Rows are numbered. After the first seven, each row is followed by the numbers of the six nearest rows among all rows above it, by straight-line distance, nearest first.
1: [-1.37, -4.41, -0.98, -1.98, -0.33, -0.66, +4.45, -0.35, +0.63, -0.46, -0.02, +1.98, -0.87, +0.15, -1.76, -1.81, +2.86, -1.19, +1.12, -1.96, +2.89, -0.69, +1.52, +1.67, +0.89, +1.03]
2: [-1.51, +1.21, -2.25, +2.56, -0.81, -0.41, -1.03, +1.52, -1.16, +2.24, +1.23, -3.11, -0.45, +0.94, +3.34, -0.13, +4.23, -0.51, -0.72, -1.40, +0.98, +0.43, -0.09, +0.97, +0.13, +1.34]
3: [-0.97, +2.03, +4.20, -1.94, -0.43, +1.73, -2.58, +4.07, +1.32, -2.56, +0.37, -0.82, +2.42, -1.68, +1.36, +0.16, -4.04, +1.17, +1.40, +0.36, +1.10, +0.01, -2.68, -0.22, -0.13, -0.52]
4: [+1.86, -4.49, +1.61, -2.68, -0.06, -0.81, -0.15, +1.25, -1.10, -1.28, -0.15, -1.16, +3.27, -1.85, -1.21, -1.55, -0.59, -0.13, +1.91, +1.25, +4.22, +0.00, +0.97, +0.74, -0.27, +0.94]
5: [-0.17, +2.67, +1.43, -0.55, -3.58, +2.98, -1.27, +0.35, -2.64, -1.22, +0.89, -0.47, +4.74, -0.52, +0.06, -1.91, -1.02, -0.44, +0.79, +0.10, -0.83, +1.43, -2.06, +1.67, -0.51, -0.84]
6: [+0.38, -3.83, -0.95, -0.70, -1.39, -1.58, +2.97, +0.03, -0.27, +0.34, +0.61, -2.07, +0.90, -1.67, -3.74, -1.94, +4.37, -1.27, +0.47, -2.19, -1.94, -0.03, +0.65, +1.16, +0.84, +1.55]
7: [+1.76, +1.44, -0.90, +0.51, -0.01, -0.76, +2.65, -0.09, +0.09, +0.05, +2.51, -3.13, +0.23, -2.97, -1.54, -2.69, +5.68, -2.42, -2.72, +0.71, -1.73, -0.85, -1.80, -2.32, +1.81, -0.70]
8: [+1.38, -2.47, -0.40, +0.47, +0.27, -1.47, +5.18, -0.52, -0.44, +1.83, -0.11, -0.44, -2.13, -0.12, +0.50, -0.84, +5.05, -0.66, -0.53, -1.57, -1.98, +1.04, +0.91, -1.89, -0.04, -2.00]  6 7 1 2 4 5
9: [-0.82, -1.01, -2.31, -0.13, -2.02, -0.84, +1.67, +0.11, -1.90, +1.10, +0.60, -2.63, +1.32, -0.05, -0.18, -2.04, +1.97, -0.80, +0.47, +0.76, +1.61, +0.19, +2.06, -0.41, +0.68, -0.68]  2 6 1 8 4 7
10: [+0.53, -2.51, -2.33, -1.96, -0.87, -3.08, +1.64, -0.17, -0.24, +0.97, -0.24, +0.01, +1.11, +0.31, -1.90, -1.85, +7.98, -1.85, +0.62, -0.29, +0.30, +0.71, +2.80, -0.03, +0.69, +0.25]  6 9 8 1 7 2
11: [+1.79, +3.75, +2.17, +1.02, -0.26, +3.03, +0.09, +3.41, -0.70, -2.25, +1.69, -1.07, +2.76, -2.75, +2.39, -1.49, -0.43, +0.77, -0.75, -0.53, -1.59, +1.72, -3.18, -1.68, -1.10, -0.78]  5 3 7 2 9 4
12: [+3.67, -1.24, -1.89, -0.96, -1.46, -1.91, +4.27, +2.04, -0.32, -2.19, +1.51, -1.20, +0.78, +0.09, -0.51, -0.16, +5.56, +1.49, -0.20, -0.47, -1.48, +2.07, +1.17, +0.16, +1.92, -3.25]  8 10 6 9 7 1
13: [-0.47, +0.40, +2.62, -0.10, +0.34, -1.19, -0.44, +1.40, -2.05, +1.15, -2.45, -3.58, +1.52, +2.20, -0.03, -1.37, +2.14, +0.01, +0.34, -1.34, +2.00, -0.77, -0.80, +2.68, +2.35, +0.21]  9 2 4 5 6 1
14: [-1.45, +0.34, -2.63, -1.34, -1.31, +0.13, +1.71, +1.25, +2.10, +1.34, -1.44, -0.03, -0.12, +1.18, -0.51, -0.61, +3.82, -0.73, -1.18, -3.40, +1.87, -0.10, -0.21, +2.08, -0.38, +0.74]  1 2 9 10 6 13
15: [-0.89, -3.28, -2.32, -3.98, -0.28, -2.13, +2.27, -0.79, -0.34, +3.25, -0.72, -0.45, -0.38, +3.44, -5.10, -1.50, +3.52, +0.69, +0.83, -0.49, +3.99, -1.98, +3.12, +2.19, +1.67, -0.20]  1 10 9 14 6 13
16: [-2.41, +0.06, -0.79, -1.40, +0.43, +1.54, -1.09, +2.07, +0.69, +4.05, -1.06, -1.33, -1.07, +0.50, +3.23, -2.81, +1.65, +1.78, +0.12, -0.05, +2.22, -2.14, +0.01, -0.38, -0.34, -0.34]  2 14 9 13 1 8
17: [-0.28, +0.29, -2.43, +0.82, -0.96, +0.24, +1.49, +0.07, +0.87, +1.11, -0.45, -2.97, -1.38, +1.41, +0.41, -1.80, +6.73, +0.97, -1.20, -1.61, -0.66, +0.58, -0.22, -0.79, +0.09, +0.12]  2 14 8 9 10 7
18: [-1.01, +1.22, -1.86, +0.56, -1.04, -2.09, -1.01, +0.42, +0.11, +2.30, -0.33, -0.34, +0.01, -0.99, -0.55, -0.73, -0.14, -0.51, -0.92, -1.04, +0.74, +0.55, +0.50, +1.04, +0.30, +1.28]  9 14 2 16 13 17
19: [-1.67, -3.21, -2.16, -0.68, -1.50, -3.27, +2.30, -1.14, -2.72, +0.43, +1.04, -1.77, -2.35, -0.20, -3.97, +0.44, +7.62, +0.25, -0.26, -0.70, -1.68, +0.68, +1.81, -0.60, +0.56, -0.43]  10 6 8 17 9 12
20: [+4.04, +0.23, -7.59, +3.87, -1.31, -0.17, +4.35, -0.66, +0.39, +1.71, +1.40, -4.54, -7.18, +1.07, +2.22, -4.13, +9.99, +4.03, -3.52, -0.19, -6.16, +2.79, +2.82, +0.46, -0.78, -6.15]  17 8 12 19 7 2
21: [+0.11, -0.10, +2.53, +0.09, -1.63, -0.79, -0.74, -1.96, -0.76, -0.14, +1.42, -2.41, +3.45, -0.95, -1.72, -1.40, -0.73, +0.24, -0.61, -0.12, -1.30, -0.59, +0.01, +0.04, +1.72, -1.29]  5 9 18 13 4 6
22: [+1.24, -0.86, +0.67, +1.47, -2.39, +0.58, +2.52, +1.18, +0.11, +1.05, +0.94, -1.64, +1.51, -1.28, +0.06, +0.04, +2.02, -2.59, -1.02, -0.83, -3.25, +1.32, +1.67, +0.21, -0.75, +1.29]  6 9 18 8 21 17
23: [+4.12, -0.76, -6.04, +0.33, -1.66, -4.15, +5.57, +0.06, -0.56, +1.67, +3.06, -4.87, -5.62, +1.40, -0.30, -5.73, +8.60, +0.68, -1.39, -2.78, -2.12, +3.99, +2.60, +1.56, +0.12, -1.48]  20 17 8 12 19 10
24: [+1.21, -0.41, +0.99, -0.27, +0.27, +1.57, +1.99, -1.27, -0.73, -2.00, +3.35, +0.81, +1.28, -2.06, -1.88, -1.39, -1.04, -0.30, -2.65, +1.72, -2.36, +0.42, -2.18, +1.04, -0.31, +1.97]  21 22 5 11 18 7
25: [+2.22, +2.47, -0.21, -0.98, -0.38, +0.61, +0.66, +3.47, -0.62, -0.55, +1.58, -0.70, +2.01, -0.91, +1.80, -1.76, -1.08, -0.24, -0.04, +1.23, +1.26, -0.24, -0.35, -0.97, +1.15, +0.75]  11 18 9 5 3 21
26: [+1.07, -4.98, +0.01, -2.74, -1.02, -0.40, +3.23, +0.18, -0.24, -0.54, +3.76, +1.86, +3.08, -2.82, -3.97, -2.62, -1.41, -2.49, -1.35, +0.76, +1.78, +1.39, +0.81, -0.90, -0.06, +0.17]  4 24 1 6 9 21
27: [+1.43, +0.48, +0.77, -1.61, -0.65, +1.79, -1.87, +2.94, +0.69, -3.50, +0.91, -1.38, +3.94, -0.28, -0.53, -2.19, -1.89, +1.10, -0.83, -0.70, -2.08, +1.83, -1.05, -3.02, -0.98, +1.19]  11 25 3 5 21 24
28: [-1.65, +2.76, +1.30, +0.70, -0.32, +1.79, -1.23, +1.04, -0.08, +1.29, +0.39, +0.75, +2.77, -1.34, +3.10, +2.19, -0.95, +0.31, +0.14, -2.56, +1.96, -0.59, +0.28, +0.22, +1.33, +1.48]  18 25 3 2 5 16
29: [-0.40, +1.22, +1.28, +0.70, +0.01, +1.58, -0.76, +3.70, -1.77, +1.41, -1.31, -1.10, +2.18, -1.31, +0.47, -0.30, -2.13, +1.68, +0.54, +0.88, +4.07, -0.60, -1.22, +0.03, +2.92, +2.13]  25 28 13 3 18 16
30: [+3.28, -0.75, -4.45, +1.35, -1.27, -1.89, +2.82, -1.20, +0.52, +1.63, +0.45, -4.16, -1.79, +3.50, -0.78, -2.37, +7.49, +0.43, -0.92, -0.76, -2.04, +0.66, +1.10, +0.84, +0.14, -2.07]  17 23 8 12 10 19
31: [+0.71, -4.20, -4.37, -1.58, -0.36, -4.49, +6.08, +0.51, -1.18, +1.50, +0.94, -0.85, -0.03, +1.19, -5.84, -2.08, +6.88, +1.99, -1.79, +0.31, +5.13, +0.79, +2.07, +3.01, +3.83, +0.62]  15 10 1 19 6 12
32: [+0.62, -1.99, -2.75, +0.22, -1.48, -2.22, +2.40, +1.69, -1.07, +1.07, +0.37, -2.06, -0.88, -1.21, -4.15, -2.93, +2.54, +0.28, -0.80, +0.12, -0.98, -0.15, +0.35, -0.28, +1.19, +1.62]  6 9 18 19 10 17
33: [-0.41, +1.41, -0.72, -0.53, -1.78, +1.09, -1.95, +2.08, -1.04, +1.28, -1.19, -2.61, -2.18, +2.03, +3.76, -1.59, -0.06, +1.69, +0.73, -0.28, +2.01, +0.70, -1.41, +1.63, +0.20, -0.51]  16 2 13 18 25 29
34: [+2.19, -1.27, -3.16, -1.44, -0.89, -1.68, +2.28, +1.89, -1.22, +2.57, -1.36, -3.45, -1.25, +0.74, -1.38, -1.69, +3.74, +0.66, +0.75, -1.43, +4.07, +1.16, +1.06, +3.99, +3.59, -0.61]  9 15 14 13 32 31
35: [-0.45, -4.22, +0.37, -1.09, -1.80, -1.37, +0.98, +0.62, -0.25, +1.28, +0.07, -1.18, +3.57, +1.29, -3.20, -3.41, +4.36, -1.28, -0.26, +0.02, +1.41, -1.09, +0.20, +2.19, +4.29, +1.60]  6 10 32 9 1 13
36: [-1.30, -4.80, -2.54, -1.99, -0.02, -2.11, +1.54, +1.00, +0.08, +2.73, +1.33, -2.50, -1.13, +0.98, -3.04, -0.22, +3.99, +1.76, +0.84, -1.67, +5.87, -2.18, +0.20, +1.88, +1.67, +0.79]  15 34 1 31 35 14
37: [-0.77, +1.96, +2.92, +0.10, -2.57, +2.58, -0.49, +0.16, -2.70, -0.52, -0.57, -1.66, +5.75, -0.58, +1.50, -0.23, -2.64, -1.16, -0.60, -0.88, +0.88, -0.90, -0.90, -0.09, +1.37, +1.35]  5 28 21 29 25 3
38: [+0.49, +1.79, +0.72, -0.09, -2.67, +3.88, -3.55, -0.24, -2.63, +0.23, +1.88, -0.78, +2.04, +0.34, +2.72, +0.01, -2.45, +0.01, +0.65, -1.04, -0.02, -0.38, -1.64, -2.68, +0.11, +0.54]  37 5 28 25 11 27
39: [+0.04, -0.83, +0.80, +0.71, -2.55, -1.64, -2.96, +1.59, -0.33, +2.58, +0.98, -3.23, +0.64, -1.09, +2.17, -1.40, +0.70, -0.06, +1.02, +1.84, -1.96, +0.13, +0.76, -0.46, -0.48, -0.34]  18 9 21 22 2 33
40: [+0.18, +2.61, +3.62, +0.32, -0.94, +1.49, -1.30, +2.86, +0.38, -0.82, -0.78, -1.59, +4.54, +0.17, -1.11, -3.17, +0.21, -0.06, -1.21, +2.35, -2.68, +1.10, -2.09, -2.33, -1.02, -1.68]  27 11 5 21 25 3
41: [-0.89, -0.10, +3.55, -1.00, +1.02, -0.01, -3.28, +1.37, -1.09, +1.22, -0.64, -0.87, +4.30, -0.09, -1.62, +0.55, -2.67, +1.19, +1.58, +0.69, +3.17, -1.17, -0.11, +1.41, +0.61, +0.33]  29 4 3 37 21 13
42: [-1.11, +2.68, +3.37, +1.23, -0.72, +3.69, -1.45, +1.68, +0.04, -2.61, -0.61, +0.27, +2.97, -1.28, +3.40, -1.33, -2.66, -0.74, +1.04, +1.49, +0.78, -0.31, +0.03, -1.16, -1.38, +3.12]  37 3 28 38 25 11
43: [+1.80, -0.05, -0.52, -1.06, -2.54, +1.21, +2.89, +3.04, +0.56, -1.72, +1.53, -2.05, +1.13, -1.67, +0.74, -1.21, -0.01, +0.74, -0.79, +0.71, -1.21, +1.84, +0.27, -1.97, +1.27, -0.02]  25 22 27 9 11 12
44: [-1.20, -2.29, -0.58, -0.76, -0.34, -0.28, +0.56, +0.16, -1.72, +1.52, -2.49, -0.88, -2.00, +1.61, -2.54, -0.02, +2.68, -0.90, +0.09, +0.65, +4.84, -1.30, +0.33, +2.85, +2.76, -1.24]  34 15 36 13 1 9
45: [-2.25, -3.83, -3.61, -2.65, -0.72, -3.05, +1.44, -2.21, +3.30, +0.49, +1.01, -1.72, -1.37, +2.82, -1.90, -1.56, +1.47, +0.60, -0.49, +1.09, +3.41, +0.63, +0.01, +2.04, +2.25, +1.47]  36 15 1 44 14 9
46: [+0.06, -1.86, +0.37, -1.68, -2.71, -0.82, +1.83, -1.64, +0.63, -1.15, +2.43, -0.16, +2.67, -3.72, -0.52, +0.34, +0.70, -0.26, -2.04, +2.05, -1.56, +0.89, -0.93, -0.27, +0.55, -1.14]  24 21 43 22 26 9
47: [+0.31, +2.70, +1.94, +2.24, -2.64, +1.11, +1.74, +0.42, -0.77, -2.89, +0.09, -1.77, +2.30, -1.66, +1.10, -0.83, -0.03, +1.13, +0.03, +1.20, -1.68, -0.85, -1.11, -1.23, +1.79, +2.93]  43 25 37 42 11 21
48: [-1.88, +2.78, -0.25, +0.11, +0.88, -1.14, +0.19, +0.57, +0.37, +3.12, -0.29, +2.23, -1.21, -0.07, +0.15, +0.69, +2.76, +0.38, +1.62, -0.69, +0.96, -1.13, -0.12, +2.37, +0.22, -0.57]  18 14 16 28 2 44
49: [+2.10, -1.94, -3.44, +1.94, -1.03, -3.75, +2.23, -1.27, +1.84, +1.90, +0.79, +0.06, -4.98, -1.13, -4.19, -0.66, +6.86, +1.60, -1.52, +0.67, -1.50, +1.83, +1.77, +0.75, +1.07, +0.41]  19 32 30 8 10 17
50: [-0.37, -2.65, -2.62, -0.17, +0.10, -4.44, +0.90, -0.64, -1.69, +1.29, -0.72, -0.59, -2.58, +2.24, -2.54, +1.01, +4.23, -0.06, +0.78, -1.33, +2.53, -1.13, +1.56, +1.71, +2.75, +0.42]  44 36 15 34 19 10
51: [+1.57, +1.11, +1.35, -0.45, -0.26, +2.16, -1.42, +0.86, -1.04, -0.21, +0.89, -1.07, +0.89, +0.73, +2.37, -0.04, -1.02, -0.67, +0.65, +0.64, -0.58, +0.41, +0.02, +0.03, +2.07, +0.50]  25 38 28 37 33 21
52: [-0.53, +1.06, +0.76, +0.70, +0.46, -0.53, -3.51, +1.67, -1.17, +3.87, -3.27, -1.11, -0.64, +2.24, +1.64, +1.85, +0.10, +0.00, +2.44, +0.55, +2.55, -0.42, +0.28, +2.23, +2.53, +0.97]  13 33 48 29 18 51
53: [+5.12, +1.34, -3.05, +2.38, -0.85, -2.34, +2.86, +0.57, -0.37, +0.53, +0.48, -2.65, -1.64, +1.46, +0.69, -2.95, +3.34, -1.60, -0.89, +0.26, -2.32, +1.36, +0.18, -4.08, +0.23, -1.35]  30 8 7 17 12 32
54: [+2.49, -3.09, -3.66, -0.20, -0.77, -3.32, +1.78, +0.60, +0.23, -1.21, +0.59, -1.22, +0.11, -1.20, -4.39, -0.48, +4.31, +0.11, +1.11, -2.01, +0.97, +0.19, +2.72, +0.50, +1.04, +0.71]  6 32 10 50 19 12
55: [+0.90, +0.84, +2.75, +1.16, +0.88, +2.30, -2.01, -0.22, +0.44, -2.25, -0.73, -1.03, +2.01, -1.57, +2.56, +0.05, -4.47, +0.90, -0.20, -0.56, -1.39, -0.07, -1.14, -0.63, +1.19, -0.40]  51 3 42 38 37 11
56: [-0.50, -2.64, -2.49, -1.46, -4.37, -3.01, +1.66, +1.42, -1.79, +0.63, +2.20, -1.38, +0.66, +0.82, -2.52, +0.62, +4.54, -0.49, +2.25, +0.33, +3.06, -0.38, +1.07, +0.65, +2.58, +2.86]  50 9 54 36 35 10
57: [+0.95, -1.29, -3.70, -0.69, -2.34, +0.56, +3.35, +0.50, +0.68, +2.53, +2.36, -1.15, -0.63, +2.14, +0.18, -2.76, +3.56, -0.23, -0.25, -0.14, -1.69, -0.58, +0.78, -1.16, +2.32, -0.26]  17 9 32 8 30 53
58: [-0.26, +1.69, +2.23, -0.75, -0.46, +1.52, -0.69, +1.09, -0.17, +1.11, -0.66, -2.75, -1.78, +0.57, +1.34, -2.23, +1.36, +0.68, +1.42, -1.96, +2.85, +1.85, +0.14, -1.28, +0.36, +0.97]  33 51 16 13 18 25
